Below is a small trained network, with its code and all its weights. Each question gives an input and a target symbol and asks what happens when units are switched off, that is, made to give their printed mean instead of their output.

import numpy as np


def w(rows, s, z=0):
    codes = np.array(rows[::2]) - 128.0
    scale = np.full(codes.shape[1], s)
    scale[-1] = z or s
    return codes * scale


def f(y):
    return y / 2 * (1 + np.tanh(0.7978845608 * (y + 0.044715 * y**3)))


def softmax(a):
    e = np.exp(a - a.max(-1, keepdims=True))
    return e / e.sum(-1, keepdims=True)


def log_softmax(a):
    a = a - a.max(-1, keepdims=True)
    return a - np.log(np.exp(a).sum(-1, keepdims=True))


def net(x, mask):
    ids = ['ΔΛΣεζηθξτφψ'.index(c) for c in x.split()]
    T = len(ids)
    res = E[ids] + P[:T]
    u = 0
    for l in range(2):
        q, k, v = (res @ M[l].T for M in (Q, K, V))
        z = softmax(np.where(np.tri(T) > 0, q @ k.T / 4**0.5, -1e9)) @ v
        res = res + np.where(mask[u], z, O[l][:, -1]) @ O[l][:, :-1]
        u += 1
        y = f(res @ A[l][:, :-1].T + A[l][:, -1])
        res = res + np.where(mask[u : u + 4], y, B[l][:, -1]) @ B[l][:, :-1]
        u += 4
    return log_softmax(res[-1] @ U[:, :-1].T + U[:, -1])


Q, K, V, O, A, B = {}, {}, {}, {}, {}, {}
E = w([
[128,166,51],'Δ',
[120,153,48],'Λ',
[139,164,37],'Σ',
[74,111,136],'ε',
[155,246,124],'ζ',
[117,155,47],'η',
[76,166,94],'θ',
[2,147,148],'ξ',
[40,46,143],'τ',
[117,87,140],'φ',
[178,15,186],'ψ',
],0.015)
P = w([
[107,102,1],'0',
[107,115,23],'1',
[106,122,44],'2',
[115,140,72],'3',
[122,146,92],'4',
[126,156,108],'5',
[125,162,132],'6',
[133,166,145],'7',
[129,162,147],'8',
],0.0094)
Q[0] = w([
[83,138,73],'L0H0',
[210,113,148],'L0H0',
[167,9,187],'L0H0',
[109,104,123],'L0H0',
],0.014)
K[0] = w([
[115,111,253],'L0H0',
[153,131,66],'L0H0',
[128,87,77],'L0H0',
[123,107,151],'L0H0',
],0.017)
V[0] = w([
[149,174,70],'L0H0',
[95,102,197],'L0H0',
[47,189,71],'L0H0',
[122,10,77],'L0H0',
],0.012)
O[0] = w([
[118,24,45,175],'L0H0',
[88,192,139,82],'L0H0',
[68,85,153,254],'L0H0',
[158,182,255,166],'L0H0',
],0.0082,0.0095)
A[0] = w([
[62,146,106,4],'L0N0',
[100,55,254,37],'L0N1',
[24,199,212,81],'L0N2',
[37,209,180,97],'L0N3',
],0.0087,0.0018)
B[0] = w([
[85,224,1,185],'L0N0',
[157,224,137,231],'L0N1',
[181,122,80,255],'L0N2',
[192,129,106,237],'L0N3',
],0.0073,0.0054)
Q[1] = w([
[180,101,138],'L1H0',
[127,149,61],'L1H0',
[93,93,168],'L1H0',
[123,9,168],'L1H0',
],0.013)
K[1] = w([
[138,98,81],'L1H0',
[53,203,3],'L1H0',
[53,118,191],'L1H0',
[99,42,196],'L1H0',
],0.0069)
V[1] = w([
[185,1,137],'L1H0',
[114,90,179],'L1H0',
[110,64,69],'L1H0',
[154,162,66],'L1H0',
],0.0065)
O[1] = w([
[206,2,105,111],'L1H0',
[154,116,212,47],'L1H0',
[129,236,177,254],'L1H0',
[128,220,76,225],'L1H0',
],0.0074,0.0051)
A[1] = w([
[113,175,32,254],'L1N0',
[13,122,200,102],'L1N1',
[155,29,254,168],'L1N2',
[185,224,231,53],'L1N3',
],0.0066,0.0081)
B[1] = w([
[155,75,174,253],'L1N0',
[97,187,95,126],'L1N1',
[119,254,76,155],'L1N2',
[115,74,25,137],'L1N3',
],0.0096,0.018)
U = w([
[129,95,135,86],'Δ',
[156,124,137,88],'Λ',
[157,85,145,86],'Σ',
[125,92,182,139],'ε',
[147,113,80,64],'ζ',
[112,134,57,144],'η',
[23,94,145,173],'θ',
[5,235,89,81],'ξ',
[193,205,103,146],'τ',
[98,155,200,255],'φ',
[196,222,80,81],'ψ',
],0.012)

Each question gives the input, a string of symbols that net reads in full, and the target symbol t.
The units are the heads (4 rows each of Q, K, V and O) and the neurons (one row each of A and B). Each row of codes is followed by its name. A weight is (code - 128) times the scale printed after its matrix; where a second scale follows, it is the last column's (O, A, B and U).
mask holds one flag per unit, layer by layer, with each layer's heads first. A switched-off unit (its flag False) gives its mean, the last column of its rows in O or B, instead of its output. The means were averaged over made-up inputs and are rounded, as every weight is.
A unit's drop is (log p(t) with every unit on - log p(t) with that unit switched off) / (log p(t) with every unit on - log p(t) with every unit switched off).
The circuit of an input: a set's keep is (log p(t) with only the set's units on - log p(t) with every unit switched off) / (log p(t) with every unit on - log p(t) with every unit switched off). Starting from all 10 units, units are removed one at a time, each time the one whose removal leaves the highest keep (on an exact tie, the one counted first), for as long as the keep stays at least 0.8.
units of the circuit, in order: the units of the circuit, biggest drop first
most important unit: the unit with the biggest drop
top k neurons: the k neurons with the biggest drops, biggest first
k most important neurons of layer l: the k neurons of layer l with the biggest drops, biggest first
drop of u: that unit's drop, to one decimal
input ζ Λ ψ Δ ε θ ψ Δ φ, target τ: units of the circuit, in order	L1N2, L1H0, L0N0, L0H0
input φ ξ Δ ξ τ, target ξ: top 3 neurons	L0N1, L0N0, L1N3
input η ξ ζ Λ, target θ: most important unit	L1N0
input η φ φ θ ε θ Δ, target φ: units of the circuit, in order	L1N3, L0N2, L1N2
input ξ τ ε θ ε ζ ζ θ, target η: top 2 neurons	L1N0, L0N0
input ε η θ θ ξ Λ, target ξ: 2 most important neurons of layer 0	L0N0, L0N2
input Λ θ ξ ψ, target τ: units of the circuit, in order	L1N2, L1H0, L0H0
input ζ Λ η θ, target θ: 2 most important neurons of layer 1	L1N2, L1N0
input ζ τ η ζ ψ ψ, target ψ: top 3 neurons	L1N2, L1N0, L0N0
input η Δ τ ψ φ η φ, target τ: units of the circuit, in order	L1N2, L0N0, L0H0, L1H0
input ξ φ Δ, target φ: top 3 neurons	L1N2, L1N0, L1N3
input τ ε θ, target φ: 2 most important neurons of layer 1	L1N3, L1N2
input ξ ε φ, target φ: top 2 neurons	L0N1, L1N3
input Λ ψ θ, target ψ: units of the circuit, in order	L0H0
input ζ ξ ε, target ξ: top 3 neurons	L0N0, L1N1, L0N1
input ε Δ η φ ξ Δ, target ξ: units of the circuit, in order	L0H0, L1H0
input ξ θ ψ ε ε Σ, target φ: top 2 neurons	L1N2, L0N1
input ξ θ η, target ξ: top 3 neurons	L0N0, L1N1, L0N2
input θ τ η Σ ξ, target ξ: units of the circuit, in order	L0N0, L0H0
input Δ Σ Δ ψ ψ θ, target τ: most important unit	L0H0
input τ η Λ η θ, target θ: top 2 neurons	L1N2, L0N1
input ζ ξ Δ ε η ψ τ, target ψ: drop of L0H0	0.8
input ε ε ξ θ φ ζ, target η: drop of L1N0	0.1
input θ Σ ε θ ζ ζ Λ, target η: drop of L1H0	0.1
input Δ φ η ζ Δ, target η: drop of L1N0	-0.2
